Here is a tiny trained network, its code and every weight. The questions are about switching its units off for an input and a class, where a switched-off unit gives its printed mean instead of its output.

import numpy as np


def w(rows, s, z=0):
    codes = np.array(rows[::2]) - 128.0
    scale = np.full(codes.shape[1], s)
    scale[-1] = z or s
    return codes * scale


def f(y):
    return np.maximum(y, 0)


def log_softmax(a):
    a = a - a.max(-1, keepdims=True)
    return a - np.log(np.exp(a).sum(-1, keepdims=True))


def net(x, mask):
    res = np.array(x, float).reshape(1, 2) / 4 @ E
    y = f(res @ A[0][:, :-1].T + A[0][:, -1])
    res = res + np.where(mask, y, B[0][:, -1]) @ B[0][:, :-1]
    return log_softmax(res[-1] @ U[:, :-1].T + U[:, -1])


A, B = {}, {}
E = w([
[114,198,112,90,40,86,196,47],'x0',
[56,251,231,109,143,101,122,169],'x1',
],0.013)
A[0] = w([
[168,127,114,112,88,94,151,90,129],'n1',
[76,187,179,49,111,57,221,105,136],'n2',
[127,141,198,181,208,132,77,217,115],'n3',
[139,111,93,90,76,91,172,91,132],'n4',
[93,201,192,80,127,93,131,137,79],'n5',
[124,89,147,170,192,197,126,182,202],'n6',
[198,96,67,125,118,142,139,124,117],'n7',
[80,210,120,76,128,46,147,105,132],'n8',
[131,127,186,150,208,189,68,195,99],'n9',
[100,198,161,73,105,68,143,91,129],'n10',
[120,56,163,176,180,142,76,163,186],'n11',
[142,107,147,120,183,137,148,106,146],'n12',
[179,76,73,131,154,147,141,138,175],'n13',
[194,71,87,123,100,166,161,128,120],'n14',
[135,67,84,145,153,164,92,124,254],'n15',
[176,160,82,131,45,107,170,30,134],'n16',
[124,187,164,64,43,5,143,112,184],'n17',
[122,108,141,154,134,126,137,139,149],'n18',
],0.011,0.0054)
B[0] = w([
[111,69,144,98,89,144,156,114,187],'n1',
[149,155,181,208,148,73,132,181,232],'n2',
[103,154,156,46,79,130,166,66,219],'n3',
[85,90,152,147,82,172,151,115,205],'n4',
[141,162,143,138,178,109,71,154,201],'n5',
[129,215,108,86,144,113,161,122,215],'n6',
[141,92,92,195,151,154,72,151,207],'n7',
[123,165,192,197,129,106,108,184,209],'n8',
[116,165,129,77,67,158,154,62,215],'n9',
[148,153,168,188,159,99,137,166,210],'n10',
[161,192,114,93,131,78,146,109,219],'n11',
[124,162,110,117,134,113,125,139,149],'n12',
[116,159,108,140,182,160,69,101,216],'n13',
[124,105,102,179,167,144,80,118,216],'n14',
[124,154,63,122,177,131,104,112,225],'n15',
[109,58,157,152,93,131,178,107,249],'n16',
[123,126,169,252,130,92,148,183,240],'n17',
[134,124,114,100,136,99,120,123,146],'n18',
],0.011,0.017)
U = w([
[172,153,18,148,222,121,30,131,252],'0',
[129,162,191,102,145,121,120,130,58],'1',
[119,18,91,145,103,225,103,48,80],'2',
[156,149,163,175,255,78,93,239,17],'3',
[126,71,159,163,47,113,211,133,242],'4',
[182,85,115,80,46,165,134,162,34],'5',
[139,163,105,21,129,131,194,55,138],'6',
],0.0094,0.0045)

Each question gives the input, the list of numbers given to net, and the class t.
The units are the neurons (one row each of A and B). Each row of codes is followed by its name. A weight is (code - 128) times the scale printed after its matrix; where a second scale follows, it is the last column's (A, B and U).
mask holds one flag per neuron, in row order. A switched-off neuron (its flag False) gives its mean, the last column of its row in B, instead of its output. The means were averaged over made-up inputs and are rounded, as every weight is.
A unit's drop is (log p(t) with every unit on - log p(t) with that unit switched off) / (log p(t) with every unit on - log p(t) with every unit switched off).
top k neurons: the k neurons with the biggest drops, biggest first
drop of u: that unit's drop, to one decimal
input [-4,8], class 1: top 2 neurons	[n3 n5]
input [7,1], class 3: top 3 neurons	[n2 n10 n8]
input [2,-2], class 2: top neuron	[n2]
input [0,-1], class 0: top 2 neurons	[n16 n3]
input [8,-7], class 2: top 2 neurons	[n14 n7]
input [3,0], class 4: top 2 neurons	[n13 n15]
input [8,1], class 3: top 2 neurons	[n2 n10]
input [7,-6], class 2: top 2 neurons	[n14 n7]
input [7,5], class 3: drop of n4	0.0
input [4,0], class 4: drop of n13	0.5
input [-7,-3], class 6: drop of n3	0.3
input [6,-5], class 2: drop of n14	0.2
